Below are the code and all the weights of a small trained network. Each question names an input and a class and asks about switching units off, where a switched-off unit gives its printed mean instead of its output.

import numpy as np


def w(rows, s, z=0):
    codes = np.array(rows[::2]) - 128.0
    scale = np.full(codes.shape[1], s)
    scale[-1] = z or s
    return codes * scale


def norm(h):
    return h / np.sqrt((h * h).mean(-1, keepdims=True) + 1e-5)


def f(y):
    return y / 2 * (1 + np.tanh(0.7978845608 * (y + 0.044715 * y**3)))


def log_softmax(a):
    a = a - a.max(-1, keepdims=True)
    return a - np.log(np.exp(a).sum(-1, keepdims=True))


def net(x, mask):
    res = np.array(x, float).reshape(1, 7) / 4 @ E
    u = 0
    for l in range(2):
        y = f(norm(res) @ A[l][:, :-1].T + A[l][:, -1])
        res = res + np.where(mask[u : u + 14], y, B[l][:, -1]) @ B[l][:, :-1]
        u += 14
    return log_softmax(norm(res)[-1] @ U[:, :-1].T + U[:, -1])


A, B = {}, {}
E = w([
[251,174,69,248,74],'x0',
[162,74,115,132,66],'x1',
[145,93,211,142,100],'x2',
[65,173,138,183,107],'x3',
[167,192,218,96,214],'x4',
[116,12,171,201,180],'x5',
[84,188,153,121,69],'x6',
],0.011)
A[0] = w([
[75,128,132,84,156,67],'L0N0',
[109,108,131,70,163,87],'L0N1',
[85,148,109,165,68,53],'L0N2',
[143,91,145,174,227,135],'L0N3',
[128,93,117,40,108,109],'L0N4',
[182,149,107,194,187,128],'L0N5',
[107,94,142,125,188,16],'L0N6',
[164,59,172,127,88,118],'L0N7',
[121,101,7,148,83,116],'L0N8',
[95,140,142,92,85,70],'L0N9',
[107,55,112,54,134,106],'L0N10',
[86,99,80,120,99,12],'L0N11',
[127,129,129,130,126,124],'L0N12',
[66,95,133,180,113,131],'L0N13',
],0.02,0.011)
B[0] = w([
[171,93,155,103,182,181],'L0N0',
[93,186,160,72,172,184],'L0N1',
[83,154,169,128,61,161],'L0N2',
[49,83,149,77,153,222],'L0N3',
[104,168,117,65,183,198],'L0N4',
[176,119,162,96,218,217],'L0N5',
[93,186,107,117,121,140],'L0N6',
[185,87,178,214,145,203],'L0N7',
[141,138,12,173,87,254],'L0N8',
[109,97,120,97,161,150],'L0N9',
[76,252,115,168,148,219],'L0N10',
[180,168,77,148,74,137],'L0N11',
[127,130,131,129,128,126],'L0N12',
[61,133,170,145,95,202],'L0N13',
],0.015,0.0084)
A[1] = w([
[177,51,196,112,67,92],'L1N0',
[34,108,117,251,116,76],'L1N1',
[197,83,43,123,43,44],'L1N2',
[249,219,166,98,99,128],'L1N3',
[84,112,69,128,122,8],'L1N4',
[165,79,221,104,174,80],'L1N5',
[146,25,154,89,119,62],'L1N6',
[143,150,184,103,81,32],'L1N7',
[105,45,142,213,152,27],'L1N8',
[126,131,147,147,49,72],'L1N9',
[165,151,148,199,146,42],'L1N10',
[211,130,115,145,144,66],'L1N11',
[52,97,64,148,125,1],'L1N12',
[148,162,114,182,207,47],'L1N13',
],0.012,0.007)
B[1] = w([
[203,69,167,124,74,148],'L1N0',
[63,89,174,111,76,254],'L1N1',
[11,160,102,118,227,211],'L1N2',
[59,189,184,128,56,247],'L1N3',
[172,148,114,135,88,114],'L1N4',
[127,145,188,59,40,230],'L1N5',
[178,122,70,99,72,129],'L1N6',
[108,115,98,122,99,105],'L1N7',
[93,82,111,72,89,182],'L1N8',
[51,92,99,106,110,146],'L1N9',
[122,141,179,105,146,130],'L1N10',
[134,152,167,188,186,157],'L1N11',
[178,131,131,153,53,131],'L1N12',
[95,148,171,214,159,152],'L1N13',
],0.011,0.0041)
U = w([
[229,187,196,157,117,2],'0',
[206,5,160,113,165,84],'1',
[185,115,54,182,190,203],'2',
[85,215,42,137,27,77],'3',
[60,145,181,46,225,182],'4',
[66,52,176,177,53,140],'5',
],0.021,0.0044)

Each question gives the input, the list of numbers given to net, and the class t.
The units are the neurons (one row each of A and B). Each row of codes is followed by its name. A weight is (code - 128) times the scale printed after its matrix; where a second scale follows, it is the last column's (A, B and U).
mask holds one flag per neuron, layer by layer. A switched-off neuron (its flag False) gives its mean, the last column of its row in B, instead of its output. The means were averaged over made-up inputs and are rounded, as every weight is.
A unit's drop is (log p(t) with every unit on - log p(t) with that unit switched off) / (log p(t) with every unit on - log p(t) with every unit switched off).
The circuit of an input: a set's keep is (log p(t) with only the set's units on - log p(t) with every unit switched off) / (log p(t) with every unit on - log p(t) with every unit switched off). Starting from the 12 units with the biggest drops (on a tie, the unit counted first), units are removed one at a time, each time the one whose removal leaves the highest keep (on an exact tie, the one counted first), for as long as the keep stays at least 0.8.
circuit, biggest first: the units of the circuit, biggest drop first
unit that matters most: the unit with the biggest drop
top k neurons: the k neurons with the biggest drops, biggest first
k most important neurons of layer l: the k neurons of layer l with the biggest drops, biggest first
drop of u: that unit's drop, to one decimal
input [-1,-3,-6,-6,-5,0,-8], class 3: circuit, biggest first => L0N8
input [0,4,0,3,0,-1,-4], class 2: circuit, biggest first => L0N8; L0N7
input [-3,-1,2,4,-6,1,0], class 3: top 2 neurons => L0N11; L0N8
input [0,-1,-1,0,8,-1,8], class 3: circuit, biggest first => L0N3; L0N5
input [-7,-5,-4,2,-8,8,5], class 3: circuit, biggest first => L0N10; L0N5
input [-5,3,-5,-8,-5,-1,-8], class 3: top 3 neurons => L0N8; L0N10; L0N5
input [2,0,7,-2,3,5,5], class 1: circuit, biggest first => L0N10; L1N0
input [4,-3,4,2,-4,2,-5], class 1: 2 most important neurons of layer 0 => L0N5; L0N10
input [4,7,-8,7,3,0,-5], class 2: circuit, biggest first => L0N5; L0N8
input [6,-6,-7,1,7,-1,2], class 0: circuit, biggest first => L0N4; L1N2
input [5,5,4,2,-3,6,-3], class 1: 2 most important neurons of layer 1 => L1N3; L1N0
input [5,-4,3,3,8,-3,8], class 0: top 2 neurons => L0N3; L0N8
input [7,5,-3,6,-4,0,-6], class 2: top 3 neurons => L0N5; L0N10; L1N3
input [-8,4,-8,-6,-6,2,6], class 3: circuit, biggest first => L0N11
input [6,-3,2,-6,-1,-6,-3], class 2: top 3 neurons => L0N5; L0N8; L0N10
input [8,-6,6,-1,1,-5,5], class 0: top 4 neurons => L0N5; L0N8; L0N3; L0N13
input [8,-7,4,-6,-5,-4,-3], class 2: drop of L0N8 => 0.1
input [-1,-2,5,-4,0,5,4], class 5: drop of L0N7 => 0.2
input [8,-3,-5,3,3,-4,7], class 0: drop of L0N3 => 0.2
input [-4,7,-3,-3,-4,-5,-8], class 3: drop of L0N10 => 0.1
input [0,5,4,8,5,4,-4], class 5: unit that matters most => L0N13
